Below is a small trained network, with its code and all its weights. Each question gives an input and a class and asks what happens when units are switched off, that is, made to give their printed mean instead of their output.

import numpy as np


def w(rows, s, z=0):
    codes = np.array(rows[::2]) - 128.0
    scale = np.full(codes.shape[1], s)
    scale[-1] = z or s
    return codes * scale


def norm(h):
    return h / np.sqrt((h * h).mean(-1, keepdims=True) + 1e-5)


def f(y):
    return np.maximum(y, 0)


def log_softmax(a):
    a = a - a.max(-1, keepdims=True)
    return a - np.log(np.exp(a).sum(-1, keepdims=True))


def net(x, mask):
    res = np.array(x, float).reshape(1, 5) / 4 @ E
    u = 0
    for l in range(2):
        y = f(norm(res) @ A[l][:, :-1].T + A[l][:, -1])
        res = res + np.where(mask[u : u + 3], y, B[l][:, -1]) @ B[l][:, :-1]
        u += 3
    return log_softmax(norm(res)[-1] @ U[:, :-1].T + U[:, -1])


A, B = {}, {}
E = w([
[113,84,179,162,132,178,136,168,64,165,106,130],'x0',
[128,121,127,127,119,119,128,126,119,127,126,130],'x1',
[83,174,128,106,49,125,168,174,157,181,166,57],'x2',
[103,144,148,77,130,153,250,162,103,158,103,139],'x3',
[129,131,132,128,122,130,129,125,124,123,129,131],'x4',
],0.012)
A[0] = w([
[134,125,138,41,201,112,254,98,117,99,66,201,3],'0.n1',
[110,98,242,221,138,196,76,203,37,202,110,110,147],'0.n2',
[95,123,133,174,67,157,100,173,108,200,165,59,39],'0.n3',
],0.0091,0.0043)
B[0] = w([
[206,254,62,174,132,100,173,211,241,124,21,133,218],'0.n1',
[133,61,52,217,130,249,110,137,77,128,99,135,248],'0.n2',
[109,129,227,108,64,64,101,151,170,104,155,33,198],'0.n3',
],0.0074,0.012)
A[1] = w([
[110,117,179,115,139,178,230,159,80,146,86,129,2],'1.n1',
[162,156,187,104,178,78,110,142,147,113,127,184,52],'1.n2',
[101,141,148,71,136,129,250,135,110,158,102,146,57],'1.n3',
],0.022,0.0037)
B[1] = w([
[127,190,218,60,161,8,134,99,110,228,117,171,251],'1.n1',
[53,74,179,78,133,95,142,98,96,107,161,155,205],'1.n2',
[116,35,80,135,124,240,99,109,90,48,213,112,237],'1.n3',
],0.011)
U = w([
[100,77,135,106,172,67,57,53,124,68,166,189,237],'0',
[156,180,62,69,173,106,202,138,217,48,82,182,99],'1',
[167,40,82,216,193,218,64,85,75,115,61,186,102],'2',
[187,180,131,159,200,166,167,203,86,219,46,215,87],'3',
[144,224,95,110,63,41,84,118,220,128,172,45,218],'4',
[117,102,93,68,100,230,159,162,127,77,255,90,108],'5',
[112,84,188,224,46,173,56,202,115,184,113,35,6],'6',
[91,121,225,57,119,110,172,142,71,228,138,115,158],'7',
],0.012,0.0015)

Each question gives the input, the list of numbers given to net, and the class t.
The units are the neurons (one row each of A and B). Each row of codes is followed by its name. A weight is (code - 128) times the scale printed after its matrix; where a second scale follows, it is the last column's (A, B and U).
mask holds one flag per neuron, layer by layer. A switched-off neuron (its flag False) gives its mean, the last column of its row in B, instead of its output. The means were averaged over made-up inputs and are rounded, as every weight is.
A unit's drop is (log p(t) with every unit on - log p(t) with that unit switched off) / (log p(t) with every unit on - log p(t) with every unit switched off).
The circuit of an input: a set's keep is (log p(t) with only the set's units on - log p(t) with every unit switched off) / (log p(t) with every unit on - log p(t) with every unit switched off). Starting from all 6 units, units are removed one at a time, each time the one whose removal leaves the highest keep (on an exact tie, the one counted first), for as long as the keep stays at least 0.8.
circuit, biggest first: the units of the circuit, biggest drop first
top k neurons: the k neurons with the biggest drops, biggest first
k most important neurons of layer l: the k neurons of layer l with the biggest drops, biggest first
drop when u is switched off: that unit's drop, to one decimal
input [0,7,-6,-4,-1], class 0: circuit, biggest first -> (0.n2)
input [-2,2,-1,1,-3], class 1: top 2 neurons -> (0.n1, 0.n2)
input [6,2,-1,3,-7], class 3: circuit, biggest first -> (0.n2, 1.n1, 1.n2)
input [-2,-4,2,2,-2], class 5: circuit, biggest first -> (1.n3, 0.n2)
input [2,-2,-1,6,-3], class 3: top 2 neurons -> (0.n1, 1.n1)
input [0,-3,1,-4,-3], class 4: top 2 neurons -> (0.n2, 1.n3)
input [2,7,-6,5,3], class 3: top 2 neurons -> (0.n1, 1.n1)
input [0,-1,2,-4,-5], class 4: 2 most important neurons of layer 1 -> (1.n3, 1.n2)
input [6,1,-1,3,2], class 3: top 3 neurons -> (0.n2, 1.n1, 1.n2)
input [2,2,0,6,-6], class 3: top 3 neurons -> (0.n1, 1.n1, 1.n2)
input [7,3,-5,1,0], class 3: top 2 neurons -> (1.n1, 1.n3)
input [5,8,0,0,2], class 2: top 2 neurons -> (0.n2, 0.n1)
input [0,3,7,7,-4], class 5: top 3 neurons -> (1.n3, 0.n2, 1.n2)
input [2,1,-2,4,4], class 3: circuit, biggest first -> (0.n1)
input [-3,4,1,1,-2], class 5: top 2 neurons -> (0.n2, 1.n1)
input [-3,5,-7,4,-1], class 1: 2 most important neurons of layer 0 -> (0.n1, 0.n2)
input [3,1,0,7,0], class 3: 2 most important neurons of layer 1 -> (1.n1, 1.n2)
input [0,4,-2,1,2], class 1: 2 most important neurons of layer 0 -> (0.n1, 0.n2)
input [-2,5,6,4,3], class 5: drop when 1.n3 is switched off -> 2.8
input [-3,3,4,3,7], class 5: drop when 1.n3 is switched off -> 1.9
